Here is a tiny trained network, its code and every weight. The questions are about switching its units off for an input and a class, where a switched-off unit gives its printed mean instead of its output.

import numpy as np


def w(rows, s, z=0):
    codes = np.array(rows[::2]) - 128.0
    scale = np.full(codes.shape[1], s)
    scale[-1] = z or s
    return codes * scale


def f(y):
    return y / 2 * (1 + np.tanh(0.7978845608 * (y + 0.044715 * y**3)))


def log_softmax(a):
    a = a - a.max(-1, keepdims=True)
    return a - np.log(np.exp(a).sum(-1, keepdims=True))


def net(x, mask):
    res = np.array(x, float).reshape(1, 2) / 4 @ E
    y = f(res @ A[0][:, :-1].T + A[0][:, -1])
    res = res + np.where(mask, y, B[0][:, -1]) @ B[0][:, :-1]
    return log_softmax(res[-1] @ U[:, :-1].T + U[:, -1])


A, B = {}, {}
E = w([
[218,244,2,112],'x0',
[227,200,200,169],'x1',
],0.011)
A[0] = w([
[212,126,139,136,109],'n1',
[90,96,25,35,131],'n2',
[131,170,90,109,116],'n3',
[82,121,5,64,111],'n4',
[150,190,55,67,80],'n5',
[172,219,156,174,118],'n6',
[161,163,57,113,253],'n7',
],0.015,0.022)
B[0] = w([
[115,167,136,184,151],'n1',
[162,196,149,159,199],'n2',
[45,77,196,142,155],'n3',
[145,159,145,194,193],'n4',
[5,60,152,137,174],'n5',
[125,185,119,193,177],'n6',
[134,120,122,61,254],'n7',
],0.021,0.024)
U = w([
[150,185,115,189,108],'0',
[93,73,155,119,93],'1',
[177,145,100,1,250],'2',
[167,122,65,124,82],'3',
],0.025,0.019)

Each question gives the input, the list of numbers given to net, and the class t.
The units are the neurons (one row each of A and B). Each row of codes is followed by its name. A weight is (code - 128) times the scale printed after its matrix; where a second scale follows, it is the last column's (A, B and U).
mask holds one flag per neuron, in row order. A switched-off neuron (its flag False) gives its mean, the last column of its row in B, instead of its output. The means were averaged over made-up inputs and are rounded, as every weight is.
A unit's drop is (log p(t) with every unit on - log p(t) with that unit switched off) / (log p(t) with every unit on - log p(t) with every unit switched off).
The circuit of an input: a set's keep is (log p(t) with only the set's units on - log p(t) with every unit switched off) / (log p(t) with every unit on - log p(t) with every unit switched off). Starting from all 7 units, units are removed one at a time, each time the one whose removal leaves the highest keep (on an exact tie, the one counted first), for as long as the keep stays at least 0.8.
circuit, biggest first: the units of the circuit, biggest drop first
top k neurons: the k neurons with the biggest drops, biggest first
drop of u: that unit's drop, to one decimal
input [7,6], class 1: circuit, biggest first -> [n5]
input [8,-7], class 1: top 3 neurons -> [n5 n3 n7]
input [3,2], class 2: top 2 neurons -> [n7 n4]
input [-2,3], class 2: top 3 neurons -> [n4 n5 n2]
input [1,-3], class 2: top 2 neurons -> [n6 n1]
input [-2,-3], class 2: circuit, biggest first -> [n6 n5]
input [-4,3], class 1: top 2 neurons -> [n7 n2]
input [-2,-4], class 0: top 3 neurons -> [n7 n5 n2]
input [1,3], class 2: top 2 neurons -> [n4 n2]
input [0,-3], class 2: top 2 neurons -> [n6 n1]
input [-8,-8], class 0: top 2 neurons -> [n7 n2]
input [6,-5], class 1: top 4 neurons -> [n5 n3 n7 n6]
input [5,4], class 1: top 2 neurons -> [n5 n2]
input [7,-1], class 1: drop of n5 -> 0.8
input [8,-1], class 1: drop of n5 -> 1.0
input [2,3], class 2: drop of n7 -> 0.3
